In the rows, zero is written as 128.
Each row of numbers stands for one node and depends on some of the facts below. Use the named rows to name the rest.

How the nodes are related:
beklugen φ kemek; bepi φ nogak; bibin φ plokliston
bifumo φ kemek; bofer φ tranoplan; bratrak φ trote
brifibo φ flara; bruro φ grumul; dasa φ trevinur
debri φ koven; defa φ posta; demin φ zunos
depe φ flara; diflal φ floplil; diflok φ fekedul
dokebu φ kudi; dralir φ kodron; dreklem φ bruvu
dresi φ stokla; driflin φ pekor; dromuk φ zunos
drovak φ radreful; drunil φ fikik; druplam φ dokebu
drutevos φ zunos; fama φ stokla; felinus φ fama
fikik φ grumul; fiklan φ trifu; firol φ floplil
flakik φ lakle; flastel φ flostugus; fleva φ flara
flifle φ lakle; flifon φ fekedul; flitrul φ flifon
floplil φ lakle; floplostu φ plokliston; floskogral φ stokla
gotruk φ rizel; gregel φ trote; gripabrik φ fikik
grotan φ trevinur; grotral φ klapam; grozem φ floplil
grufugel φ velel; guri φ bruvu; kalan φ tuskeflun
kastike φ depe; katragon φ dimak; kevazo φ trote
klagas φ flifon; klapam φ nezo; klapan φ koven
kleflitrel φ grumul; klilus φ kudi; klimom φ nezo
klivira φ fekedul; klofon φ kodron; klokevu φ koven
klomes φ klivira; klomum φ klivira; klotes φ zunos
kodron φ naplistas; korin φ zunos; laplol φ radreful
larotak φ tuskeflun; lebevur φ zunos; ledrotol φ klapam
lega φ koven; leski φ trote; lidril φ flara
listu φ stokla; lobir φ depe; lotiva φ dokebu
medom φ kodron; nadus φ kudi; neli φ klapam
neste φ fikik; novul φ zunos; nuzim φ flostugus
pabak φ dokebu; padi φ nogak; pakli φ rizel
patrur φ dreklem; pegridrum φ trevinur; pekor φ posta
pemim φ radreful; plakin φ bruvu; plotrelis φ kodron
posil φ klapam; radreful φ dimak; raful φ nogak
refinar φ lakle; reskar φ trevinur; ribi φ kemek
ridrun φ trifu; rirerun φ tuskeflun; rizel φ nogak
rusta φ grumul; sebrun φ posta; siplum φ flara
sitrum φ vido; siza φ stasal; skipos φ flakik
skofi φ flostugus; sofu φ plokliston; sotek φ trevinur
stasal φ plokliston; stiskenin φ kodron; stufa φ trote
tetros φ flostugus; tise φ rizel; todatu φ zunos
tranoplan φ mobrefu; trevinur φ bruvu; trifu φ nezo
trolesas φ rizel; trota φ grumul; trote φ grumul
tudran φ naplistas; tuskeflun φ kemek; vagru φ dimak
vebol φ radreful; vefloflo φ dreklem; velel φ flara
vido φ flara; vogos φ flakik; zafluski φ grumul
zeflas φ trifu; zegrozir φ klivira; zizen φ sebrun
zunos φ posta; debri Θ tuskeflun; demin Θ flostugus
diflal Θ flastel; diflok Θ gotis; driflin Θ plokliston
drovak Θ grumul; flastel Θ klivira; fleva Θ lotiva
flifle Θ vebol; flitrul Θ zegrozir; gregel Θ zegrozir
grufugel Θ fleva; kalan Θ nezo; klofon Θ trote
klokevu Θ mobrefu; klotes Θ plokliston; korin Θ flara
laplol Θ lobir; lebevur Θ gotis; lega Θ fama
medom Θ grumul; neste Θ patrur; novul Θ zafluski
pemim Θ gotis; rusta Θ gotis; sitrum Θ klilus
skipos Θ flitrul; vefloflo Θ trota; zizen Θ fama
beklugen Ω klivira; bibin Ω posil; demin Ω ridrun
dokebu Ω posil; dokebu Ω tuskeflun; driflin Ω kleflitrel
drovak Ω flitrul; drovak Ω rusta; drovak Ω rirerun
flara Ω bratrak; flara Ω drovak; flara Ω sofu
flitrul Ω rusta; floplil Ω posil; grotral Ω rirerun
grotral Ω drovak; grozem Ω rirerun; grufugel Ω zafluski
kevazo Ω rusta; kevazo Ω brifibo; kleflitrel Ω flitrul
kleflitrel Ω sofu; klivira Ω drovak; klotes Ω rirerun
kudi Ω tise; kudi Ω sofu; larotak Ω klotes
lobir Ω flitrul; lobir Ω brifibo; nadus Ω posil
nadus Ω gotis; naplistas Ω rusta; naplistas Ω posil
nuzim Ω brifibo; nuzim Ω sofu; pabak Ω rirerun
pekor Ω floplil; plokliston Ω posil; plokliston Ω vogos
plokliston Ω pabak; rizel Ω kevazo; rizel Ω grozem
rizel Ω flara; rusta Ω rirerun; sebrun Ω grozem
sitrum Ω depe; sitrum Ω stufa; siza Ω bepi
siza Ω posil; sofu Ω bratrak; sofu Ω rirerun
stiskenin Ω drovak; stokla Ω posil; stokla Ω pabak
stufa Ω rusta; stufa Ω vogos; todatu Ω rizel
todatu Ω stokla; trevinur Ω tuskeflun; vefloflo Ω klivira
vogos Ω gotis; beklugen ξ 702; bepi ξ 702
bibin ξ 702; bifumo ξ 939; bofer ξ 702
bratrak ξ 702; brifibo ξ 702; bruro ξ 702
dasa ξ 821; debri ξ 855; defa ξ 702
demin ξ 702; diflal ξ 425; diflok ξ 702
dralir ξ 425; dresi ξ 702; driflin ξ 425
dromuk ξ 702; drovak ξ 821; drunil ξ 702
druplam ξ 821; drutevos ξ 821; felinus ξ 821
fiklan ξ 821; firol ξ 939; flastel ξ 702
fleva ξ 702; flifle ξ 702; flitrul ξ 702
floplostu ξ 702; floskogral ξ 821; gotruk ξ 936
gregel ξ 936; gripabrik ξ 939; grotan ξ 939
grotral ξ 425; grozem ξ 821; grufugel ξ 821
guri ξ 702; kalan ξ 702; kastike ξ 425
katragon ξ 821; kevazo ξ 936; klagas ξ 702
klapan ξ 821; klimom ξ 702; klofon ξ 855
klokevu ξ 702; klomes ξ 939; klomum ξ 702
klotes ξ 425; korin ξ 702; laplol ξ 425
larotak ξ 939; lebevur ξ 939; ledrotol ξ 702
lega ξ 821; leski ξ 821; listu ξ 936
lobir ξ 702; lotiva ξ 936; medom ξ 702
nadus ξ 936; neli ξ 425; neste ξ 939
novul ξ 821; nuzim ξ 702; pabak ξ 855
padi ξ 702; pakli ξ 425; patrur ξ 702
pegridrum ξ 702; pemim ξ 939; plakin ξ 939
plotrelis ξ 936; posil ξ 425; refinar ξ 936
reskar ξ 936; ribi ξ 702; ridrun ξ 702
rirerun ξ 702; rusta ξ 821; siplum ξ 939
sitrum ξ 939; siza ξ 702; skipos ξ 855
skofi ξ 425; sofu ξ 936; sotek ξ 425
stiskenin ξ 936; stufa ξ 936; tise ξ 702
todatu ξ 702; trolesas ξ 821; tudran ξ 936
vagru ξ 702; vebol ξ 702; vefloflo ξ 939
vogos ξ 855; zafluski ξ 702; zeflas ξ 702
zegrozir ξ 821; zizen ξ 425

Known rows:
[114 106 119 132 107 153 140 130 163 110 121 131 150 141 165 138 129 142
 126 152 115 104 136 153 143 122 146 122  96 127  95 120 110 143 122 106
 155 126 122 135 129 135 146 148 139 128 128 119 126 128 128] : zizen
[142 122 135 122 135 135 132 123 131 134 127 139 149 121 137 119 127 125
 127 149 118 131 109 129 110 120 134 125 135 127 122 143 146 134 121 128
 126 136 113 137 142 126 131 134 146 120 139 124 131 147 109] : dralir
[142 123 135 121 136 135 132 123 130 135 126 140 148 122 137 118 126 126
 128 149 119 130 110 129 109 119 133 125 135 129 122 144 147 133 122 128
 128 136 113 139 142 126 131 135 145 119 138 124 130 146 109] : skofi
[141 141 117 111 137 136 120 147 111 135 139 136 130 106 129 132 112 120
 150 125 119 142 108 136 160 109 122 132 145 129 140 141 131 104 146 110
 100 149 112 136 113 142 129 132 127 126 126 121 119 143 108] : drunil
[142 135 120 115 134 137 126 144 111 129 138 134 132 107 125 129 117 119
 145 122 123 137 104 138 158 119 118 129 135 123 141 140 127 104 142 105
 104 147 118 133 108 144 129 133 127 132 124 120 117 148 108] : vebol
[120 118  99 121 110 153 130 141 141 105 137 126 128 120 152 152 118 133
 145 130 115 117 127 159 183 114 126 125 108 120 124 122  91 112 141  87
 131 138 128 122 101 153 136 142 127 142 116 118 113 130 122] : korin
[144 134 119 113 136 136 124 141 109 131 139 133 131 104 124 129 117 119
 144 123 123 138 103 137 155 118 116 129 139 123 144 142 129 103 142 107
 104 147 118 133 109 144 126 132 127 133 124 121 117 148 107] : klomum
[144 134 119 113 136 136 124 141 109 131 139 134 130 104 124 129 116 118
 145 123 123 139 103 137 156 117 117 129 139 124 144 142 129 104 142 107
 104 147 118 132 109 143 127 131 127 131 124 120 117 148 107] : dresi
[108  92 141 132  85 165 156 135 159 107 120 105 164 164 145 133 129 137
 123 148 128 107 166 148 116 114 161 115  98 133 108 101  94 149 134 141
 144  88 114 148 157 106 133 155 140 141 129 140 138 130 123] : drovak
[140 122 141 127 139 142 137 119 136 136 126 140 157 133 139 109 127 134
 115 156 117 135 110 128  96 119 146 124 133 124 119 141 152 152 120 136
 135 125 115 144 157 124 129 133 150 118 150 126 131 139 103] : druplam
[143 122 142 127 138 144 137 121 137 131 127 138 160 130 141 107 132 129
 114 155 112 139 107 127  98 122 146 125 133 120 117 139 151 152 118 134
 132 125 113 142 157 119 131 133 155 121 152 128 136 144 105] : fiklan
[134 120 130 100 141 129 140 128 120 144 124 138 140 108 142 127 129 129
 131 133 117 121  87 122 132 102 117 121 141 127 120 137 132 107 121 127
 116 141 108 140 128 136 131 139 147 129 120 133 126 150 110] : tudran
[143 134 129 124 132 134 120 132 130 135 131 140 144 117 134 126 119 119
 142 151 117 137 123 135 120 119 135 131 138 137 124 147 149 129 128 123
 120 143 109 137 137 125 134 134 137 113 137 118 132 143 112] : gripabrik
[149 127 129 124 133 137 125 130 125 129 131 136 148 116 132 119 128 116
 134 145 117 136 115 135 122 129 129 131 135 128 128 145 146 127 123 121
 120 141 113 132 132 123 132 132 141 125 138 119 134 152 113] : trifu
[135 125 122 136 116 109 137 139 118 127 119 150 142 122 125 121 103 150
 102 141 104 118 133 146 125 114 135 149 119 131 161 170 139 117 133 139
 112 137 102 125 143 108 129 138 141 125 129 119 135 177  96] : dokebu
[135 136 132 125 125 136 128 140 130 136 126 140 147 129 139 122 117 123
 142 145 121 126 125 140 130 122 141 128 124 136 113 143 142 130 131 118
 121 143 110 143 128 129 142 140 130 114 136 115 127 141 116] : grumul
[146 125 130 124 133 134 126 127 124 135 131 137 144 117 130 122 122 122
 135 145 124 132 117 136 119 125 130 129 134 132 130 147 147 127 126 122
 124 140 115 134 132 130 130 132 136 121 135 117 127 147 113] : nogak
[147 127 130 125 130 137 127 131 127 129 130 136 149 118 134 120 127 117
 134 144 119 133 116 137 123 130 131 130 131 128 125 144 144 127 124 119
 122 140 113 133 130 125 134 133 139 124 137 119 132 150 114] : nezo
[136 135 144 105 119 146 125 132 120 134 127 127 148 132 117 131 115 115
 145 146 127 123 154 141 107 109 129 139 148 133 144 138 120 120 149 149
 104 123 109 146 147 108 127 147 132 127 127 125 141 157 113] : kleflitrel

Name these rows:
No name comes twice in this set of rows, the named rows included.
[122 125 141  89 121 132 144 140 114 142 120 126 142 123 129 135 117 127
 137 132 118 114 125 126 123  81 124 128 151 132 136 130 108  99 142 157
  94 123  98 148 145 110 126 152 143 136 110 142 138 160 107]	kevazo
[116 113 104 126 108 155 132 151 141 107 132 123 137 122 151 148 124 135
 139 120 122 112 127 157 194 127 128 129 101 127 118 114  97 113 142  87
 130 134 123 132  95 150 143 144 119 139 116 118 119 133 129]	medom
[130  91  92 137 115 157 122 120 168 111 121 145 170 121 171 175 147 162
 125 146 120 113 141 131 136 114 134 119 135 129 105 112 109 132 100 139
 186 119 110 113 139 144 136 156 142 141 125 130 147 131 111]	skipos
[136 129 139 125 140 141 132 126 140 140 126 142 156 133 145 112 122 134
 121 159 112 139 114 128 100 111 152 125 139 130 114 140 153 154 124 138
 130 127 109 149 161 123 133 135 149 111 151 127 134 132 104]	leski
[134 123 129 136  91 113 148 153 126 125 117 137 142 132 128 115 105 142
 110 132 122 114 143 150 129 110 143 141 100 133 143 163 126 116 140 145
 106 130 102 125 141 105 130 136 140 122 124 124 135 174  98]	plokliston
[132 135 136 103 137 150 127 133  92 129 138 124 139 122 106 143 114 110
 156 127 116 128 128 137 139 121 114 126 156 124 162 127 112  98 151 111
  96 133 118 148 114 125 125 152 120 153 115 126 120 151 115]	tise
[149 130 128 101 109 140 130 151 116 129 139 113 128 107 117 126 116 107
 150 114 149 139 126 139 147 101 116 131 133 125 146 138 107  97 158 138
  86 131 115 127 121 133 114 124 130 131 119 130 128 157 100]	beklugen
[128 118 127 147 127 113 141 132 104 126 126 144 148 129 119 132 104 139
 126 148  90 126 126 137 122 128 145 121 128 141 152 152 151 115 116 110
 123 139 103 138 135 104 133 148 135 142 127 125 120 151 108]	tuskeflun
[128 107 143 126 114 116 152 127 115 133 118 131 151 132 122 129 114 133
 124 149 106 117 131 125  95 104 141 116 133 141 140 143 136 114 116 148
 115 122  97 141 157  92 125 150 149 140 119 141 135 159 104]	pabak
[128 113 123 114 113 101 156 147 116 137 115 141 135 110 136 123 110 152
 104 125 107 113 105 128 137  84 127 133 122 131 145 157 125  94 127 150
 102 133  94 126 142 113 124 137 153 133 112 140 133 174  92]	nadus
[137 121 145 131 140 141 136 118 145 130 123 143 150 131 132 116 124 136
 115 153 121 135 108 117  93 120 141 122 130 125 120 140 153 154 124 131
 135 127 118 148 160 124 127 136 145 108 145 131 130 138  96]	dasa
[130 124 115 135 126 113 139 147  90 125 135 136 132 113 112 137  99 136
 133 123  95 134 114 137 157 115 130 125 134 133 168 149 132  92 135 105
  99 143 104 131 116 118 125 141 129 151 115 129 113 156  98]	bepi
[145 137 119 111 133 136 126 137 112 129 139 134 126 106 127 130 112 118
 149 127 120 138 104 140 151 112 118 126 138 119 144 147 124 104 142 105
 104 151 121 129 110 145 126 131 131 134 124 119 113 146 104]	defa
[124 105 135 155 123 108 158 131  96 122 128 132 156 134 115 133 107 134
 127 151  71 137 121 123 108 124 157 102 133 145 150 139 155 113 100 113
 120 128  93 143 150  80 129 152 148 161 124 143 124 147 102]	posil

Now the same nodes, written a new way:
Known rows:
[127 134 131 114 139 121 165 124 121 118 142 115 131 151 129 129 129 141
 132 108 127 120 132 124 104 116  96 119 140 117 134  99] : trevinur
[115 132 128 108 128 114 122 134 124 114 140 117 127 136 152 125 143 170
 134 116 123 117 128 146 115 124 108 132 136 134 121 102] : sotek
[127 148 160 109 158 131 141 164 144 141  84 160 144 130 119 127 143 121
 136 128 142 136 140 138 111 146 131 142 124 165 133 117] : debri
[116 113 126 127 124 105 141 107 121 127 142 127 132 140 135 137 125 125
 114 130 133 126 151 125 132 126 118 116 124 126 136 122] : fekedul
[130 137 142 118  75 131 132 178 132 155 118 120 179 128 154 171 146 116
 132 203 152 115 101 135  39 128 100 104  99 138 118 137] : klotes
[122 120 129 141  86 125  81 106 108 116 127 134 115 134 147 153 130 117
 119 126 119 138 143 132 135 110 142 152  98 142 132 145] : leski
[ 85 140 135 145 142 114  61  81  71 180 117 142 116 152 112 131 100 138
 126  80 237 167 229  93 164 134 174 131 125 122 118  98] : grumul
[141 114 118 126 103 139 122 131 107 134 121 134 111 150 126 149  97 106
 119 114 152 130 127 122 134 105  92 131 164 108 143 128] : kleflitrel
[141 129 114 135 137 142 118 135 151 142 123 127 114 109 121 105 147 131
 147 117 135 118  99 117 145 150 136 147 145 134 120 119] : tise
[114 132 133 121 145 119 138 132 130 119 148 128 140 116 114 126 126 133
 129 141 128 125 130 137 141 134 140 131 152 112 119 133] : plakin
[127 136 135 127 145 128 129 124 127 120 131 128 129 120 117 124 138 134
 130 129 123 127 132 135 132 129 135 140 131 128 124 132] : firol
[134 128 119 125 145 135 129 139 148 143 127 129 125 104 122 104 139 134
 150 118 141 121 104 125 141 158 138 136 150 122 118 124] : klagas
[111 143 146 132 153 126 139 116 122 101 132 140 149 117  87 141 117 118
 114 158 122 131 167 141 149  99 147 132 139 106 140 158] : tudran
[139 143 149  99 131 124 173 173 161 119 120 150 149 134 122 149 151  99
 135 161 115 110 119 147 108 135 102 156 125 164 130 111] : pemim
[128 138 120 145 132 123 114 115 134 124 122 137 120 116 120 134 125 121
 116 138 114 139 134 129 149 125 152 132 113 129 128 152] : klomes
[129 124 127 122 151 127 131 140 148 138 140 131 129 103 129 103 134 127
 138 130 127 133 100 128 145 163 146 126 152 122 115 131] : ridrun
[143 143 141 130 123 171 118 137 104 107  90 141 123 130  79 149 103  97
 116 120 139 144 142 129 131  76 116 152 155 106 159 162] : kevazo
[112 123 124 125 134 109 141 108 126 124 136 126 131 140 144 137 126 132
 117 127 124 129 144 126 131 128 115 115 128 128 128 128] : klapam
[116 132 122 134 115 108 113 123 122 119 142 128 122 135 147 134 125 140
 120 135 113 130 131 134 133 119 126 122 121 140 124 121] : kastike

Which node is each row?
No name comes twice in this set of rows, the named rows included.
[142 145 159  87  73 137 132 170 128 138 121 128 165 140 169 195 121  97
 123 178 149 149 105 132  27 120  79 131 117 152 125 154]	rusta
[113 125 134 156 152 133 113  76 107  86 145 118 130 103  90 115 116 147
 110 129  88 142 153 134 154  90 153 121 134  74 148 193]	lotiva
[153 117 141 115  99 142 140 148 151 107 115 149 136 121 129 146 156  88
 137 145  97 122 104 145 104 122 110 170 109 163 137 138]	neste
[144 145 136 114 107 124 156 152 132 112 124 125 130 150 140 162 138 114
 123 145 104 116 118 145 104 109  95 147 109 162 137 115]	grufugel
[156 130 131 131 113 138 151 182 149 136  99 141 157 127 104 152 156  87
 126 176 124  93 122 147 118 132 124 151 104 161 132 114]	lebevur
[123  96 138 128 103 117 108 101 111 129 122 144 125 142 164 136 131 114
 116 105 113 153 163 125 123 128 125 125 100 144 141 146]	fikik
[108 113 120 137 149 131  71 110 110 164 145 133 112 102 127  88 109 146
 143  92 172 158 150 114 169 166 186 124 164  92 106 137]	zafluski
[130 127 179  94 130 133 164 155 135  99 107 164 164 130 109 150 144  94
 122 153  96 136 164 163  94 113 115 155 125 147 154 158]	gregel

The same nodes again, as new rows of numbers:
Known rows:
[ 97 142 126  98 128 130 102 111 102  89 148 119 111 117 144 169 101 112
  70 107 125 121  71  86  81 136 126  86] : lidril
[123 134 102  91 142 130 129 115 116  89 109 128 115 116 134 146  70 132
  73  94  95 138  88  94  89 129 137  79] : klomum
[143 144 119 109 115 120 122 107 100  86 107 101 107 141 123 185 112 113
  66 138 145 152  68  80 105 115 152  68] : trota
[126  85 101  80 147 125 141 118 153 100 123 140 117  72 170 167 109 144
 105 115 116 102  62  72 126 160 137  71] : stufa
[125 142 137  88 114 111 103 134  98  80 120 118 107  96 142 173 112 111
  70 118 110 134  57 116  89 141 147  64] : nezo
[130 142 117  75 168 163 109 127 152 132 171 141 141  79 152 185  60 126
 124 104  82 154 119  77 130 120 109 127] : driflin
[121 130  87  98 124 111 134 123 101  83 120 131 119 134 124 145  61 121
  69  91 142 143 105 102  95 125 107  74] : drunil
[150  93  96  88 151 122 138 110 147 126 137 136 142  76 168 163  76 144
 112 115 107 152 103 107 133 154 102  71] : larotak
[103 142 126  81 161 165  96 141 149 130 171 134 146  73 128 164  59 125
 116  82  82 150  91  73 110 140 147 127] : zizen
[138  90 122 120 141 134 139 149 148  81 127 157 153 106 114 178  63 106
  85  87  81 118  56  66  77 115 100  70] : posil
[123 132  99  91 140 131 129 116 117  88 112 128 114 122 137 146  70 131
  68  90 100 138  87  98  86 126 138  75] : pegridrum
[ 98 145 117 108 120 129 138 106 102  80 126 124 106  83 167 172  93 135
  85  96 131 145  65  71 119 164 121  94] : fiklan
[121 139 103  94 140 127 126 117 116  89 114 127 115 114 133 145  72 133
  72  92  95 137  86  94  84 126 141  77] : vagru
[115 142 140 120 164 161 113 100 118 127 138 122 140 131 170 184  61 148
  74  90  83 155 115  61  99 166 113 133] : novul
[105 140 114  76 169 163 137 135 149 124 170 154 134  80 135 186  59 152
 122 101  78 157 116  68 131 151 118 135] : klotes
[156 146 139  98 159 159  96 142  99 114 165 109 138  78 118 185  82 107
 116 123  81 129  63  82  76 109 143 137] : pekor
[132 115 101 103 126 130 136 114 129 107 107 120 123  95 153 146  63 139
  81  93  95 145  80  82 111 159 127  75] : skofi
[114 126 114 107 132 132 120 110 110  94 140 117 111 112 169 167  70 111
  72  91 135 142  62  70 115 167 112  75] : dasa
[154 146 127  79 153 146 135 106 137 106 113 122 106 138 153 186 111 115
  71 142 140 156 106 108 128 107 109  70] : flara

Which node is each row?
No name comes twice in this set of rows, the named rows included.
[117  90 124  91 157 112 139 146 147  86 115 132 133  73 119 183  71 121
  94 106 100 100  74  66 132 164 132  77]	vogos
[137 138 137  75 116 114 123 119 141  83 135 154 111 136 160 183 112 135
  66 141 135 149  67 109 100 113 152  68]	klivira
[155 148 141  83 150 153 118 139 104  82 117 140 129  99 123 185  62 153
  85  90  80 158 107  99  93 150 162 129]	dromuk
[139  92  88 115 117 112 140 118 126 116 115 119 144 105 150 145  64 135
  84  91 145 155 100  91 134 160 100  74]	gripabrik
[106 136  97 100 148 166 137 121 148 134 153 129 130  86 123 186  61 157
 121  87  84 156 115  63 134 165 158 134]	lebevur
[149 146 138  99 141 155 108 137 101  86 142 128 120  90 167 185  61 132
  97  92  80 159  75  72 123 169 147 126]	drutevos
[ 97 117 136  82 119 116 123 124 135  78 172 158 121  90 147 186 102 119
  66 120 129 108  62  73  74 114 148  93]	depe
[147 142  96  74 169 131 136 112 132 110 140 142 111  98 162 154 101 121
 100 130  97 147 114 118 111 116 101  79]	nuzim
[132  98 137 100 120 126 139 135 115  77 133 154 109 134 119 188 112 107
  67 131 109 129  58  64  78 110 147  71]	gotis
[152 148 137  78 166 157  98 136 122 126 169 139 143  84 153 187  92 108
  94 138  82 144  97 113  87 113 108 118]	sebrun
[124 147 107  89 155 161 132 117 145 126 117 125 108 141 113 186  60 158
  92 125  81 159 116  60 127 120 171 137]	korin

